Below is a small trained network, with its code and all its weights. Each question gives an input and a class and asks what happens when units are switched off, that is, made to give their printed mean instead of their output.

import numpy as np


def w(rows, s, z=0):
    codes = np.array(rows[::2]) - 128.0
    scale = np.full(codes.shape[1], s)
    scale[-1] = z or s
    return codes * scale


def norm(h):
    return h / np.sqrt((h * h).mean(-1, keepdims=True) + 1e-5)


def f(y):
    return y / 2 * (1 + np.tanh(0.7978845608 * (y + 0.044715 * y**3)))


def log_softmax(a):
    a = a - a.max(-1, keepdims=True)
    return a - np.log(np.exp(a).sum(-1, keepdims=True))


def net(x, mask):
    res = np.array(x, float).reshape(1, 4) / 4 @ E
    u = 0
    for l in range(3):
        y = f(norm(res) @ A[l][:, :-1].T + A[l][:, -1])
        res = res + np.where(mask[u : u + 4], y, B[l][:, -1]) @ B[l][:, :-1]
        u += 4
    return log_softmax(norm(res)[-1] @ U[:, :-1].T + U[:, -1])


A, B = {}, {}
E = w([
[188,156,124,143,87,144,103],'x0',
[102,127,151,69,157,73,171],'x1',
[77,254,142,183,60,111,147],'x2',
[135,71,125,114,71,136,112],'x3',
],0.0058)
A[0] = w([
[61,197,174,104,147,13,197,2],'0.n0',
[197,68,150,189,125,190,84,111],'0.n1',
[131,64,175,100,3,99,88,12],'0.n2',
[122,54,124,196,96,251,123,45],'0.n3',
],0.0053,0.0018)
B[0] = w([
[64,78,161,133,114,3,48,253],'0.n0',
[12,124,62,164,151,100,159,199],'0.n1',
[142,124,54,117,70,124,206,169],'0.n2',
[112,143,103,67,129,80,13,181],'0.n3',
],0.0066,0.0035)
A[1] = w([
[175,53,134,92,249,150,170,47],'1.n0',
[175,46,134,171,100,190,75,41],'1.n1',
[184,85,146,118,38,173,182,9],'1.n2',
[180,152,193,187,92,128,135,29],'1.n3',
],0.011,0.0013)
B[1] = w([
[213,200,109,2,237,190,184,254],'1.n0',
[54,74,100,218,129,41,76,162],'1.n1',
[124,179,53,134,74,88,224,150],'1.n2',
[179,138,164,163,168,172,118,160],'1.n3',
],0.0094,0.0067)
A[2] = w([
[13,124,218,55,224,48,177,224],'2.n0',
[117,87,115,16,166,254,144,248],'2.n1',
[118,32,84,182,137,78,12,114],'2.n2',
[196,225,253,163,115,206,110,77],'2.n3',
],0.009,0.0013)
B[2] = w([
[254,31,188,112,82,18,60,254],'2.n0',
[172,236,53,78,214,191,120,217],'2.n1',
[20,100,97,152,182,206,72,198],'2.n2',
[104,118,247,146,133,221,202,201],'2.n3',
],0.0093,0.0085)
U = w([
[243,179,28,26,238,166,144,223],'0',
[17,84,9,184,162,200,49,144],'1',
[128,169,229,206,104,246,207,93],'2',
[202,49,183,128,89,15,61,187],'3',
[130,174,2,149,10,88,237,6],'4',
],0.008,0.0015)

Each question gives the input, the list of numbers given to net, and the class t.
The units are the neurons (one row each of A and B). Each row of codes is followed by its name. A weight is (code - 128) times the scale printed after its matrix; where a second scale follows, it is the last column's (A, B and U).
mask holds one flag per neuron, layer by layer. A switched-off neuron (its flag False) gives its mean, the last column of its row in B, instead of its output. The means were averaged over made-up inputs and are rounded, as every weight is.
A unit's drop is (log p(t) with every unit on - log p(t) with that unit switched off) / (log p(t) with every unit on - log p(t) with every unit switched off).
The circuit of an input: a set's keep is (log p(t) with only the set's units on - log p(t) with every unit switched off) / (log p(t) with every unit on - log p(t) with every unit switched off). Starting from all 12 units, units are removed one at a time, each time the one whose removal leaves the highest keep (on an exact tie, the one counted first), for as long as the keep stays at least 0.8.
units of the circuit, in order: the units of the circuit, biggest drop first
unit that matters most: the unit with the biggest drop
k most important neurons: the k neurons with the biggest drops, biggest first
k most important neurons of layer l: the k neurons of layer l with the biggest drops, biggest first
drop when u is switched off: that unit's drop, to one decimal
input [-6,-8,-3,-3], class 1: units of the circuit, in order	[0.n3; 1.n0; 2.n2]
input [5,-1,0,5], class 4: 2 most important neurons	[0.n2; 0.n0]
input [-6,8,-2,-1], class 3: unit that matters most	2.n0
input [-8,-5,0,2], class 1: units of the circuit, in order	[1.n0; 2.n2]
input [-1,-7,6,7], class 1: 2 most important neurons	[1.n0; 0.n3]
input [3,-5,-1,-8], class 2: 3 most important neurons	[0.n0; 1.n1; 1.n0]
input [-5,-3,8,-7], class 2: units of the circuit, in order	[0.n1; 2.n3]
input [-3,-3,8,7], class 2: 2 most important neurons	[1.n3; 1.n1]
input [1,-6,5,7], class 1: 3 most important neurons	[1.n0; 0.n3; 1.n1]
input [7,-4,4,4], class 4: 2 most important neurons of layer 1	[1.n2; 1.n0]
input [5,4,4,-6], class 3: 2 most important neurons	[0.n0; 2.n0]
input [-3,0,3,4], class 4: 2 most important neurons of layer 0	[0.n2; 0.n1]
input [0,-1,0,-2], class 2: 3 most important neurons	[0.n0; 2.n3; 0.n1]
input [2,0,6,7], class 4: 2 most important neurons of layer 1	[1.n2; 1.n0]
input [-1,-4,-5,4], class 1: unit that matters most	1.n1
input [3,0,0,-1], class 2: 3 most important neurons of layer 0	[0.n0; 0.n3; 0.n2]
input [6,0,-1,8], class 4: 3 most important neurons	[0.n2; 1.n2; 0.n0]
input [0,-2,0,7], class 1: 4 most important neurons	[1.n0; 0.n3; 2.n0; 0.n1]
input [2,2,4,4], class 4: 2 most important neurons of layer 1	[1.n2; 1.n0]
input [7,-4,6,8], class 4: unit that matters most	1.n2
input [-1,7,8,-4], class 3: drop when 2.n1 is switched off	0.0
input [-5,-2,5,1], class 3: drop when 1.n0 is switched off	0.1
input [7,6,8,0], class 2: drop when 1.n3 is switched off	0.2
